Rows lie near named flat spaces through zero. A row that begins with a name and a colon came from that space; any other row is followed by the name of its block's space that it lies nearest.
hn_sd: [ 40   3  11  -1 -10  11  -5 -35   2  -5  -7 -13 -14 -12   5   9 -22 -12
 -34  -7  29  18]
rr_jj: [-26  17 -17  -2   2 -19  35  39  13 -43  17  34  24 -12  -5   2   8  24
 -33 -15  12   3]
hh_dl: [-26 -23 -44  -9  -2 -24  35  35  -4  24 -52  11  -4 -25 -28  51  31 -26
   7 -13 -28 -50]
hh_dl: [-12  16 -26 -17 -10 -15  22  15 -31  20 -25  -7   9 -20  10  12 -18 -16
   3 -13 -16   0]
hh_dl: [ 15  56   6 -39 -35 -68  -2  48 -35  16 -89   4   7  -6 -12 -18 -22 -62
  25  20 -13  44]
zp_ch: [ -5 -60  -3  36  25  27   3   2  48 -44  30  20 -14  13 -20  27  68  41
 -10   2   8 -62]
hn_sd: [-27  -7 -10 -20   7  12  34   2 -17 -49  28  14  19 -40  40  36 -30  57
 -15 -19  27  11]
zp_ch: [-14  29  -3 -14  -9 -18   0   8 -18  33 -14  -9   6  -5  -1 -19 -25 -25
  15   4 -15  28]
hn_sd: [ 28 -18  -6  -8 -26 -10   2   9  -1  20 -71  -6  -1   7 -31  43   7 -49
  -5  -7 -21 -38]
hh_dl: [ 23   8  16  10 -21  29 -18 -29   6  30  16 -21  28  43 -10 -11 -34 -23
 -28 -21 -20  -6]
hh_dl: [-36 -18 -23  46  -8  32  18  23  19  23  20 -29  26  48 -38 -15  24 -16
  -2  -4 -64 -56]
zp_ch: [ 28  10 -20  23  -6  29  -4 -46   6  61  23 -27   1  21 -10 -10 -14 -37
 -49 -38 -16 -21]
hn_sd: [-33   0 -23  -4   7   5  19   1 -12  24  14  -5   7 -16   7   8 -12   5
   5 -13 -15  -5]
cg_gn: [  3   9 -25  23  -2  13  23   2 -25 -17   1 -39 -19 -18  22 -21   6   1
  -3  14  -1   6]
cg_gn: [-42 -46  41  -1 -12   8   8  40  31 -64 -23   3  16   3 -32  33   0  27
  36  46  -3   3]
hn_sd: [ 36  -6   8  12  -8   1  -7  -5  28 -15  -7  14   2  21 -23   8  20 -12
 -38 -12  11 -21]
hh_dl: [-27  64 -21  30 -47  15  20  46 -39  38   8 -60  71  74  -7 -77 -41 -48
  -1  -6 -94  -2]
rr_jj: [ 22  38 -12  -9  -6 -38   3  43 -18 -33 -15  33  21  19  13 -23  25   2
 -10 -11  -1  -7]
rr_jj: [  8 -15 -24 -24  24   5  14 -41  -8   6  19  24 -18 -55  33  51 -11  29
 -30 -41  42  -5]
hh_dl: [ 13 -16  26  -4   2  23 -23 -52  13  29   9 -17 -18  -9  -3  11 -32  -7
  -1   4  18  23]
cg_gn: [-24  49 -47 -34  34 -34  -1 -24 -31  93  39  32  -3 -33  32 -21 -17  -7
  -2 -51  -1  17]
rr_jj: [ -1 -23  -4  22 -12  34  26  -4   4 -35   2 -31   0  -8  -1  20  -7  11
 -22   6   2 -10]
zp_ch: [-60  -5 -18  20  23  13   8   8 -17  25  30 -35 -21 -14  13 -38  11  15
  59  34 -28  12]
zp_ch: [-18  51   8 -28 -21 -37   9  40 -18  -7 -16  15  38   4   1 -24 -37 -12
   2   1  -8  44]
zp_ch: [ -3   1 -12   8   7  28   3 -32 -16  22  31 -27  -5  -9  24  -7 -21   8
  -6 -11  -2   5]
hh_dl: [ 20 -42   1 -11  20  13  -6 -41  21  -3   8  26 -21 -27   4  58  10  23
 -23 -25  37 -25]
rr_jj: [-29  -5   6  16   2  23   2  -9   4  14  24 -29  -1   2  -4 -18 -17   3
  15  17 -14  16]
cg_gn: [  2 -16   5  41  12  46  10 -22 -19 -58  29 -67 -49 -29  43 -35   6  39
  23  56  27  35]
rr_jj: [-79  11 -13  11   7  14  41  20  14  -6  55  -7  25 -20  -8 -17 -30  27
  -9   2  -9  31]
rr_jj: [ 38  23 -13 -15  -9   3 -18 -21 -62  34 -18 -28  -1   8  50 -12 -20 -16
  22 -13 -18  -5]
hh_dl: [-30 -23 -29   1  22  10  26  -3  -9  -4  18   0 -15 -38  18  25  12  30
   7  -7   6 -15]
cg_gn: [ 32  -4  12 -18 -20   5  -4 -12 -19 -11 -33  -9   6  -4  13  30 -27  -8
  -7  -7   8   1]
zp_ch: [ -9 -28   8 -29   5 -44  -8  24  39  13 -51  57  -6 -11 -52  53  32 -20
  10  -3   6 -25]
cg_gn: [ 64  32 -10 -37 -29 -15   3 -30 -55  19 -60 -20 -10 -34  36  27 -51 -40
 -26 -24  21  25]
hn_sd: [  9   5  -5  -2  28  -3 -30 -24 -42  29   6 -22 -47 -15  47 -37  18   9
  64  27   2  16]
rr_jj: [ 10  25   8   0 -12 -23 -15  31  -8   0 -21   5  14  35  -8 -34  13 -20
  18  12 -22   0]
rr_jj: [-50   7   0   8   3  -4  21  27  26 -11  26  10  18  -2 -24 -15  -4  12
  -5   8  -6  18]
cg_gn: [-26   0  13  24  10  -5  10  13  17 -35   2 -26 -45 -33 -12 -38  16   6
  24  63  25  55]
hn_sd: [ -6  28  -3  19  21  19 -12 -46   3  42  64 -22 -21  -6  15 -56 -18   1
 -12  -2  13  42]
cg_gn: [ 27  -4  -6  17   1  35   3 -31 -32 -22  15 -45 -22 -13  46 -10  -9  19
   0   9  13   7]
hn_sd: [-47 -11 -36  10  32   7  28  22  13 -18  65  41  26   1  12   7  33  56
 -16 -35  -8 -43]
cg_gn: [-34 -19  13 -22  32   9 -28 -21  13  33  58  43  25  16  13  13  -7  43
  23 -29  -5 -17]
zp_ch: [-18  19   2   2  -2   4   9  15 -20 -25  19 -12  12  -1  25 -27 -15  22
  13  13  -2  25]
hn_sd: [ 17   3   2   5  -3   2  -8 -14   3  15  -6  -9 -10   3  -6  -5  -1 -17
  -8  -1   2   2]
zp_ch: [-38  11   0  -6  -3 -43   5  57  23   7 -24  32  16  14 -46 -12  25 -21
  20  14 -24  -1]
[-28 -56 -31  27  28  67  22 -48  15  18  68 -16  -3 -13  13  44   3  43
 -25 -37  -6 -55]
hh_dl
[ 18 -25 -22 -43  10 -39  14   1  -4  -2 -56  48 -25 -58   0  80  20  -3
  -9 -25  35 -24]
hh_dl
[ 14 -11   6 -29  39 -27 -32 -37  23  33  14  57 -34 -27   2  21  23  11
   2 -19  43   2]
rr_jj
[ -3  53 -35 -15  12   3   3 -14 -80  31  40 -22  10 -10  84 -46 -34  21
  20 -24 -14  22]
rr_jj
[-36   0 -13  -5   7   2  19  14  -4  -4  21   8  17 -10   8   6  -8  22
   3  -9  -7  -1]
hn_sd
[ 43  18   6  22   0   0 -24   8 -20 -31   2 -13 -11  35  27 -50  35   6
  16  20  -2  -6]
rr_jj
[  7 -16  14  37 -27  32   7  14   5 -33 -17 -50   4  30 -18 -13   3 -13
   4  33 -24 -10]
rr_jj
[-12   2  -7   6 -14   0  10   8  17  28 -10  -4  16  12 -35   6  -8 -31
 -19 -11 -23 -11]
hn_sd
[-37 -10  13  12  19  10  -7 -12  28  17  38  -2 -11  -4 -16 -20  -1  12
  15  18   3  21]
rr_jj
[ 22 -55  30  39  55  50 -49 -86  40   1  69 -18 -82 -15  17 -19  41  44
  21  35  53   9]
rr_jj
[  8  24 -10 -15   9 -10  10   7 -28 -41  22  19   8 -17  48  -9  -5  39
  -9 -13  26  16]
hh_dl
[ 59 -10   3   4  27  -1 -39 -31 -22 -15   0   2 -52  -3  46 -16  49  21
  28  14  31 -13]
hn_sd
[ -3  14   0  22 -32   4  21  47  -6 -41 -21 -24  30  32 -14 -21   2 -12
  -5  18 -30  -6]
rr_jj
[-27 -27  20  13  -6  11  13  27  15 -50 -10 -14  -2  -5 -15   7   7  19
  24  41   1   8]
cg_gn
[ -1 -11 -25   0  -3   3  14  -3  -1  28 -12  -1   3  -5 -11  27   4 -17
 -16 -24 -16 -32]
hn_sd
[  3 -10  19  35  22  17 -24 -18  36 -10  44  -4 -26  19 -12 -42  33  16
   3  25  14   8]
cg_gn
[ 46  26  59   2   0  45 -49 -77   0 -10  73 -21   7  26  45 -47 -67  31
 -24  -2  43  66]
hh_dl
[-32 -30  53 -33   5 -13 -23   7  36 -14  -8  38  12  -4 -27  33 -19  21
  35  22  17  25]
cg_gn
[-16 -10 -35   1  40  -1  -6  -6 -32  21  29   6 -25 -14  44 -11  41  33
  45  -4  -9 -29]
hn_sd
[ 13  -4 -18  65   3  43  -2 -14  11   9  39 -48 -13  43  -8 -51  37 -10
 -16   8 -29 -33]
zp_ch
[ 16  -1 -32 -19  -5   2  35  -6 -26 -22  -9  10   9 -37  31  50 -16  16
 -42 -41  20 -17]
rr_jj
[  1  -5   1 -12   4   8  -1 -26  -8  16   2  -8 -11 -23  12  15 -23   1
   0  -5  13  14]
hh_dl
[ 19   0   6 -30 -23  -3  -9 -36 -11  68 -49 -18  -4 -17 -16  39 -53 -55
  -7 -17  -6  12]
hh_dl
[ 25  13   8   8  -9  13  -4  -7 -24 -27   0 -28  -5   4  29 -22 -11   7
   3  15   7  18]
zp_ch
[-17  13   5 -15  11 -24 -13   5   8  29   5  25   3   1 -11 -12   0  -7
  14  -2  -2  13]
rr_jj

Each name stands for a flat space through zero: a line, a plane or more. A row that begins with a name and a colon came from that space; any other row is followed by the name of the space it lies nearest, among the names in its block.
sl_sg: [-27 -29 -39  45   2  -7  27 -61  25 -30 -49   7  22   6  13  14  -6  16
  -8  10  23  32]
ds_th: [-19 -10  18  -6  -9  20  -4   0 -13  -4  -7   7   3 -32 -21  12   1   4
 -21  10  -1 -29]
gf_mj: [ 17  36  10 -34 -78  14 -12  -8 -10  21 -21  -5   3  48  38 -20  38   7
  16 -17   5 -31]
ds_th: [ 19  21  -2  16 -39 -20   2 -25 -28  17  14  17 -21  15   6 -16  -4  -3
   2  -9 -16  10]
gf_mj: [-19  36 -33  -3   2 -15  12  53  -1   8  -8 -20  35  28  -3  12 -32 -43
  35 -78  47  40]
ds_th: [ 20  -9  14 -34  43   6 -13  40  53 -14  10 -20   7  19  15  16  17 -13
  27 -34  50   9]
sl_sg: [ 48 -34  26   8  -7 -23 -37  -2  22  14 -18  18 -11   8  23 -18  16  17
  49 -16  -2  -4]
sl_sg: [-73  54 -16  -6 -22  22  10 -54 -78  30 -23  20  83 -41 -33  -3 -18  -4
 -34  -3 -54  17]
jg_pb: [ 23 -37  43 -30  -6  17 -24   8  57 -25 -17   6  -3   5  11  32  36  -2
  17 -46  80 -25]
jg_pb: [  3  21 -16  -5  -4  -5  -8  -2 -17  27 -10  -9  19  18  20 -35   5  14
  18  23 -52   6]
dz_bz: [ 35  41  40 -18 -26  13   1 -23 -13   7  38  -1 -33   5  32   7  25  11
 -16  -3  -1 -22]
sl_sg: [  5  30  -1  10  -1   0   9   8 -11  12  -4 -18   5   0  29   3 -10  10
  12  -7  -8   1]
dz_bz: [-47  19 -45 -12 -26   2   0  52 -29  24 -42 -18  49  17 -19 -24 -22 -20
  21  -9 -19  -2]
gf_mj: [-33  45  33 -83 -39  76  -6   7  21  -8 -45 -32  66  14  38  38  54   3
  -6 -45  66 -51]
dz_bz: [-17 -41  34 -55 -13  38 -26  -2  17 -19  -1  21   3 -16 -45   7  41  -7
 -34  18  18 -47]
gf_mj: [  2  -6  13  25  14  13   4 -51  25  -9 -52  -7  34 -18  59  21  12  47
  17   0  10   4]
dz_bz: [ 21  -5  22   4   7  -5  -7   5   2   1  16   5 -19 -12   2   6   0   2
   4  -8   5  -5]
jg_pb: [-17  17 -55  24 -37 -15  18 -66  -6   9 -48   4  38  48  33 -30   6  15
  11  12 -24  40]
zt_rd: [-21 -26   0   2 -44  -1 -18  11 -14   7 -43  21  19 -10 -29  -4  -6  -9
  13 -23  13 -20]
zt_rd: [ -1  -2  -4  12  14  24  34 -58  22 -34   8 -15 -26   2  33  15  23  35
 -49  66  -5 -10]
dz_bz: [-10 -26  -7  22  -7 -11  -6  19  -7   3 -25   7   2 -16 -17  -3 -19   0
  13  -3  -2  -7]
sl_sg: [ 36  11  11  10 -18  -8   5  61 -17  11  35 -24 -74   6  12 -14 -11   6
   0  33 -25 -45]
sl_sg: [ -4 -20  -4  34  -4 -23 -18 -51 -24  22 -34  35  32 -25  -6 -22 -10  20
  19   5 -46  24]
zt_rd: [ 41 -13  26   5   8  -8 -13 -15   4   5  24   7 -39  -4  16 -16  17  23
   0  35 -32 -14]
gf_mj: [ 10 -13  16  19 -22 -10 -15 -11 -20  14 -14  19  -7 -21  -4  -8  -6  12
  10  -1 -19 -13]
dz_bz: [-26 -18 -14 -27   8  20  -1 -22  19 -15 -14   2  25  11 -14  -7  25   1
 -21  31  -3  -1]
jg_pb: [-25  15 -30  47 -26 -11  31 -57 -26  -4 -22  11  12  -5   7   8 -22   8
 -17   0  -4  26]
sl_sg: [  7   7   2   7  56 -19 -14  -7  -3  18  11   7  34 -20   0  -5 -15  -1
  26 -20 -24  46]
gf_mj: [-14  18 -39  -4  37 -12  23  37  16 -11  24 -23   7  27 -11   7 -23 -36
   4 -23  27  43]
zt_rd: [-25 -20   8 -25   9  19 -10  27  15 -12 -14   0  23 -14 -28  17   4 -15
  -3 -18  32 -14]
jg_pb: [ -2 -11 -17  60  23 -26  15  29 -12   3 -14 -11 -13 -29   4   8 -50   9
  19   0 -10  11]
zt_rd: [-45 -46   7 -10 -42  26 -11  19   1 -17 -54  15  19 -27 -44  20   2  -9
 -12 -11  40 -48]
gf_mj: [-14 -15  10  20  22 -10 -18 -22   5   7 -45  21  62 -35   0  21 -16   3
  37 -60  23  34]
dz_bz: [ -32  -30   40 -104  -32   52  -61   76  -11   17  -11   10   29  -16
  -73  -23   43  -25  -10   13  -13  -85]
ds_th: [-40  18 -15  11 -57  13  19 -35 -57   7 -10  16   2 -15 -27  -9  -9   3
 -46  34 -37 -22]
ds_th: [  1  -9  14 -27 -16  -2 -20 -14  -6   3  18  31   3   3 -38  -6  15 -24
  -9 -21   8   5]
jg_pb: [-31  41  39  -1   2  40   2  11 -45  19 -21 -18  38 -72  15  32 -17  26
 -11  -7 -20 -42]
jg_pb: [ 27  -3  27 -37  26   5 -33  58   7  20  21 -15  -8  -2   2 -20  13   2
  25  11 -27 -26]
sl_sg: [ -6  78 -14   9  31   6  43  67 -44  15  59 -56 -32 -12  17   8 -44  -7
 -22  23 -37  -7]
zt_rd: [ 12 -24   3  53 -30 -24   6  32 -30   5   0   7 -58 -28 -17  -3 -38   6
   1  17 -16 -31]
zt_rd: [ 24  91  52 -89  18  62  21  37   7 -11  98 -54 -40  17  35  35  43 -12
 -53   5  27 -45]
ds_th: [ -8   9  -3 -20  22  29  13  48  30 -14 -12 -47   3   9  31  16   7   9
   3  13  23 -27]
zt_rd: [-25 -57  -5   6 -37   4 -24 -40   8  -5 -70  35  37  -8 -21 -11  17  14
   8   5   4 -12]
gf_mj: [ -7  17 -13  23  26  17  34  -1  27 -21 -25 -43   7   1  59  30  -6  29
   1  11  23  -1]
ds_th: [-10  16  31 -22 -17  37   7  29   1 -12  -3 -20  -7 -20   9  36   7   2
 -17 -15  40 -48]
ds_th: [ 38  -3  11  68 -41 -60 -12 -79 -56  31  16  67 -27 -21 -15 -22 -27   4
  11 -25 -43  42]
zt_rd: [ -1  32  -2  38 -96  10  38 -24 -51   0  -5  -6 -61   3  23   3  -8  23
 -42  36 -13 -55]
dz_bz: [  6  23  10 -30  -6  14  -5  -3  -4   8  15  -7   2  13  11  -9  21   2
  -7  10 -13 -10]
ds_th: [ 17  -2   7  22   4 -11   0  -1  -2   5  -2  -1 -12  -9  17   0  -9  14
  13   0  -8   1]
sl_sg: [ 19 -11   2  21 -12  -9  -8 -37  31  -1 -55   2  28  17  55   6  14  27
  44 -33  29  16]
dz_bz: [-14 -13  -6 -37  30  19  -5 -16  27 -14   6  -1  22  13 -11  -6  29  -3
 -17  26  -3   8]
jg_pb: [-16   9  10 -22 -13  28  -5 -10  12  -2 -39 -10  40   0  23  13  21  13
   7 -16  21 -16]
jg_pb: [-22   5 -14 -39   0  13  15 -14   0 -22  52  12 -15  21 -51   0  16 -37
 -57  19  10   9]
gf_mj: [  9  14 -29  23   0 -32   4   2   2  12 -11  -1  15  29  16 -10 -20 -13
  38 -40  10  46]
[-19   4  27 -23  -3  27   9 -10  -5 -22  29  10  -9 -27 -33  36   7 -18
 -47 -12  36 -18]
jg_pb
[-11  14 -30   6  16  -9  18  -9  15  -9  -4  -9  22  25  10   7  -8 -14
   7 -23  23  41]
ds_th
[-14   3  11 -49  24  25  -2  28  43 -25   7 -13  27  13  -9  36  18 -32
  -1 -53  77   6]
ds_th
[-13   2  19  -4 -22   6 -17  14 -18  14 -25  11  28 -25 -12  12  -8  -7
  16 -43  16 -13]
gf_mj
[  8  -7  18 -21  -9  12 -14  18  -1   4   7  -1 -14  -3  -6  -9  15   4
  -4  18 -12 -31]
ds_th
[  6  -5  -4 -33   6   9 -11  27  15   2   8 -13  -5  25   0 -20  20  -3
   3  24 -12 -14]
ds_th
[ 13 -22  52 -67  16  31 -42  24  28  -3  14   7   9 -11 -18   5  43  -6
   1  -8  18 -37]
zt_rd
[ -4  31   4 -33  13   3  -4  48  -3   8  28 -12  13   9 -15  10  -8 -36
  10 -48  26  11]
dz_bz
[-21   0 -26   6  38  -7  25  -8  29 -30  13  -2  18  10 -15  32 -15 -31
 -10 -39  58  52]
dz_bz
[ 38  19  32 -44 -18   5 -38 -13  -8  33  13   8   4  20  23 -37  42  15
  19  10 -44 -17]
jg_pb
[ -7 -28  -2  22  -1 -12  -5  29  -6  -1 -12   7 -10 -21 -25   3 -24  -6
   9  -5   5  -9]
zt_rd
[-16 -56  22 -30  26  29 -21  -4  41 -27 -22  10  19 -22 -24  15  29   7
 -13  17  25 -25]
zt_rd
[ 11   5 -11 -29  11  -5 -14  20   1  14  22  -6  -4  29  -7 -35  14  -8
   7  26 -36   4]
jg_pb
[ 11 -17  -7  55  10 -30  12   8  -6  -3   1   5 -28 -20  -2   9 -37   3
  11  -6   2  14]
jg_pb
[ -4 -38 -41  37  54 -23   5 -27  27  -7 -27  -3  18   6  15 -25  -8  27
  17  51 -41  40]
dz_bz
[ -9  10  42 -15 -67  24 -23  25 -38  22 -33   9  10 -33  -7  11   3   5
   7 -31   8 -63]
gf_mj
[ -7  28 -29  30 -11 -23  22  67 -22  11   1 -24 -12   9  -1   7 -50 -26
  24 -40  19  11]
gf_mj
[  7 -20  33   4  13  12 -12  35  24  -9 -27 -11   5 -31  16  33  -4  11
  24 -32  43 -27]
jg_pb
[  6 -25  16 -19  18  -2 -22   3  15  -3   8  17   6  -8 -24  -1  11 -10
   5 -11   8   4]
ds_th
[-63 -67 -41   1   0   5 -12  27   9 -11 -67  11  47 -12 -59 -14 -13 -11
   4  21  -2  -8]
dz_bz
[-15   0 -18   9  17   1  21   6  -1 -14  17  -9 -13  -3 -14   6 -14  -7
 -24  21  -2   6]
sl_sg
[ -5 -35 -14 -22  70  -4 -18  19  36  -6   5  -4  26   3 -19 -16   7  -6
  14  23 -17  26]
dz_bz
[ -4   0  11   1  27 -18 -32 -27 -31  34  -1  33  49 -35 -25 -21 -10   0
  20 -15 -53  35]
sl_sg
[ -5  17  21 -57 -32  43  -3   3   4  -7   9 -12  -6  18   5   0  44   2
 -31  23   7 -49]
gf_mj
[-22   1 -18  65  18 -14  28 -37 -14  -7 -29   3  20 -37  12  26 -41  17
  -1 -10   2  32]
ds_th
[-22 -10 -40 -12  38   0   7   7  27 -10 -10 -15  30  25  -4 -13   2  -8
   4  20  -5  29]
ds_th
[  5   9  21 -46  -5  21 -17   2   6   4  12   0   9   8  -2  -5  31  -3
  -7   1   0 -18]
jg_pb
[-15 -27  26  46  34   8  -3 -29   7  -8 -55   6  39 -72  21  40 -20  40
  15 -15  11  -1]
gf_mj
[-28 -11 -22   4  15  12   8  29  25 -12 -48 -26  36   2  15  15  -9   5
  20 -10  28  -1]
jg_pb
[-35  33  -4 -30 -82  43  21 -53 -22 -10 -22   3  11  23   6   6  36   5
 -52  17  12 -37]
dz_bz
